Here is a tiny trained network, its code and every weight. The questions are about switching its units off for an input and a target symbol, where a switched-off unit gives its printed mean instead of its output.

import numpy as np


def w(rows, s, z=0):
    codes = np.array(rows[::2]) - 128.0
    scale = np.full(codes.shape[1], s)
    scale[-1] = z or s
    return codes * scale


def norm(h):
    return h / np.sqrt((h * h).mean(-1, keepdims=True) + 1e-5)


def f(y):
    return np.maximum(y, 0)


def softmax(a):
    e = np.exp(a - a.max(-1, keepdims=True))
    return e / e.sum(-1, keepdims=True)


def log_softmax(a):
    a = a - a.max(-1, keepdims=True)
    return a - np.log(np.exp(a).sum(-1, keepdims=True))


def net(x, mask):
    ids = ['ζηθμστ'.index(c) for c in x.split()]
    T = len(ids)
    res = E[ids] + P[:T]
    r = norm(res)
    for j in range(2):
        rows = slice(4 * j, 4 * j + 4)
        q, k, v = (r @ M[0][rows].T for M in (Q, K, V))
        z = softmax(np.where(np.tri(T) > 0, q @ k.T / 4**0.5, -1e9)) @ v
        o = O[0][rows]
        res = res + np.where(mask[j], z, o[:, -1]) @ o[:, :-1]
    y = f(norm(res) @ A[0][:, :-1].T + A[0][:, -1])
    res = res + np.where(mask[2:10], y, B[0][:, -1]) @ B[0][:, :-1]
    return log_softmax(norm(res)[-1] @ U[:, :-1].T + U[:, -1])


Q, K, V, O, A, B = {}, {}, {}, {}, {}, {}
E = w([
[138,100,187,188,91,195,241,78,145],'ζ',
[73,151,48,209,139,164,169,165,29],'η',
[161,62,57,46,58,98,183,83,48],'θ',
[38,95,141,169,184,176,133,219,89],'μ',
[106,156,131,187,121,58,155,117,3],'σ',
[96,245,142,55,37,159,173,150,81],'τ',
],0.011)
P = w([
[219,96,212,3,151,138,87,29,246],'0',
[145,109,144,217,148,126,123,190,76],'1',
[132,117,127,201,159,117,141,194,101],'2',
[123,107,134,191,168,117,147,185,101],'3',
[108,107,125,179,171,116,157,188,112],'4',
[96,117,125,174,177,114,162,167,108],'5',
[102,123,125,155,186,124,169,159,110],'6',
[74,105,139,146,188,135,160,162,102],'7',
[57,104,141,133,186,129,160,135,112],'8',
[54,104,139,128,190,143,172,127,102],'9',
[35,109,134,107,193,157,167,114,108],'10',
[24,115,130,91,199,165,181,97,107],'11',
[16,115,134,85,215,160,167,89,128],'12',
],0.0073)
Q[0] = w([
[168,153,131,157,144,113,84,158,150],'head 1',
[182,128,86,153,132,90,105,190,137],'head 1',
[53,132,74,157,248,90,136,153,70],'head 1',
[60,112,143,209,218,123,186,174,46],'head 1',
[47,127,134,110,159,146,207,104,42],'head 2',
[143,128,104,151,89,171,142,125,115],'head 2',
[143,113,113,122,99,151,139,83,141],'head 2',
[120,112,105,141,157,127,144,126,59],'head 2',
],0.012)
K[0] = w([
[147,173,143,182,90,59,147,158,122],'head 1',
[156,123,126,155,130,62,173,178,114],'head 1',
[115,127,166,61,91,145,209,107,68],'head 1',
[75,116,114,106,110,175,245,94,112],'head 1',
[173,115,175,70,172,128,84,91,158],'head 2',
[122,153,225,122,131,91,102,106,166],'head 2',
[114,160,154,147,143,137,137,140,149],'head 2',
[136,168,132,100,114,147,115,96,141],'head 2',
],0.011)
V[0] = w([
[163,77,62,134,82,173,146,127,153],'head 1',
[188,103,145,83,18,168,168,138,146],'head 1',
[126,217,146,105,26,146,128,180,148],'head 1',
[166,140,199,188,159,143,198,119,178],'head 1',
[73,185,128,100,155,111,99,254,74],'head 2',
[121,53,100,71,62,182,150,142,202],'head 2',
[150,56,68,109,167,55,115,147,90],'head 2',
[138,195,61,32,71,157,166,85,149],'head 2',
],0.0086)
O[0] = w([
[72,25,64,120,161,129,168,119,82,148],'head 1',
[60,133,102,70,149,130,153,102,144,182],'head 1',
[88,185,124,98,94,166,160,141,125,112],'head 1',
[90,170,215,178,185,148,149,82,144,161],'head 1',
[115,154,97,117,231,89,162,147,88,12],'head 2',
[155,133,131,254,185,167,39,98,108,139],'head 2',
[174,116,123,98,115,218,183,90,85,106],'head 2',
[193,121,78,106,147,142,46,175,115,169],'head 2',
],0.0084,0.011)
A[0] = w([
[111,81,217,170,130,140,121,163,194,139],'neuron 1',
[96,187,149,134,127,162,83,136,42,162],'neuron 2',
[130,141,104,67,144,113,52,66,142,117],'neuron 3',
[73,140,142,165,111,125,156,160,108,91],'neuron 4',
[8,92,46,164,155,237,148,146,231,2],'neuron 5',
[186,170,115,149,175,168,39,140,127,117],'neuron 6',
[124,83,121,138,137,154,135,2,105,80],'neuron 7',
[92,105,82,98,77,126,61,141,120,110],'neuron 8',
],0.0089,0.0032)
B[0] = w([
[143,221,5,67,182,61,114,188,100,253],'neuron 1',
[148,41,3,54,60,107,182,37,220,246],'neuron 2',
[176,193,175,188,180,234,83,145,73,160],'neuron 3',
[97,96,148,86,143,183,145,93,55,220],'neuron 4',
[167,87,191,117,106,41,131,41,145,253],'neuron 5',
[41,199,219,48,121,190,235,145,186,217],'neuron 6',
[159,92,56,146,220,96,169,117,191,217],'neuron 7',
[147,153,87,62,62,76,121,107,152,241],'neuron 8',
],0.0061,0.0052)
U = w([
[104,159,156,186,195,92,153,81,109,218],'ζ',
[180,117,137,179,109,254,102,148,68,44],'η',
[174,54,55,83,140,24,83,120,106,8],'θ',
[137,220,102,105,197,87,75,232,109,116],'μ',
[153,143,225,202,33,14,22,104,128,205],'σ',
[95,193,143,68,52,88,164,146,145,217],'τ',
],0.0058,0.0013)

Each question gives the input, a string of symbols that net reads in full, and the target symbol t.
The units are the heads (4 rows each of Q, K, V and O) and the neurons (one row each of A and B). Each row of codes is followed by its name. A weight is (code - 128) times the scale printed after its matrix; where a second scale follows, it is the last column's (O, A, B and U).
mask holds one flag per unit, heads first, then neurons. A switched-off unit (its flag False) gives its mean, the last column of its rows in O or B, instead of its output. The means were averaged over made-up inputs and are rounded, as every weight is.
A unit's drop is (log p(t) with every unit on - log p(t) with that unit switched off) / (log p(t) with every unit on - log p(t) with every unit switched off).
The circuit of an input: a set's keep is (log p(t) with only the set's units on - log p(t) with every unit switched off) / (log p(t) with every unit on - log p(t) with every unit switched off). Starting from all 10 units, units are removed one at a time, each time the one whose removal leaves the highest keep (on an exact tie, the one counted first), for as long as the keep stays at least 0.8.
circuit, biggest first: the units of the circuit, biggest drop first
most important unit: the unit with the biggest drop
top k neurons: the k neurons with the biggest drops, biggest first
which heads matter: for each layer, one digit per head in row order, 1 if its drop is at least 0.15 and else 0, layers parted by /
drop of u: that unit's drop, to one decimal
input ζ η ζ σ η σ μ μ σ η, target σ: circuit, biggest first : (head 2)
input ζ μ σ η σ σ σ θ, target σ: which heads matter : 01
input θ θ μ ζ ζ μ η, target η: which heads matter : 01
input τ θ σ θ μ μ μ τ ζ θ μ μ, target μ: which heads matter : 01
input η σ θ θ μ σ μ σ σ μ τ, target θ: circuit, biggest first : (head 1; neuron 6)
input η μ σ θ μ σ η μ σ μ σ σ, target θ: which heads matter : 10
input τ τ σ μ η σ θ η η, target μ: which heads matter : 01
input η θ μ, target θ: which heads matter : 00
input η μ μ θ θ μ σ ζ ζ, target θ: circuit, biggest first : (neuron 1; head 1)
input σ ζ θ σ τ σ σ σ η, target τ: which heads matter : 11
input ζ μ τ σ σ θ σ μ, target σ: which heads matter : 01
input σ σ τ ζ θ μ τ μ η σ, target τ: which heads matter : 11
input θ μ η σ η τ η μ σ σ θ τ, target η: top 2 neurons : (neuron 3; neuron 1)
input σ σ τ σ σ, target τ: most important unit : head 1
input μ μ θ η τ μ τ θ μ η θ, target ζ: drop of neuron 1 : 0.1
input θ μ ζ ζ μ ζ μ τ σ μ, target η: drop of head 2 : 2.3
input θ θ θ θ ζ μ, target η: drop of neuron 6 : 0.2
input θ τ η θ, target η: drop of neuron 5 : 0.1
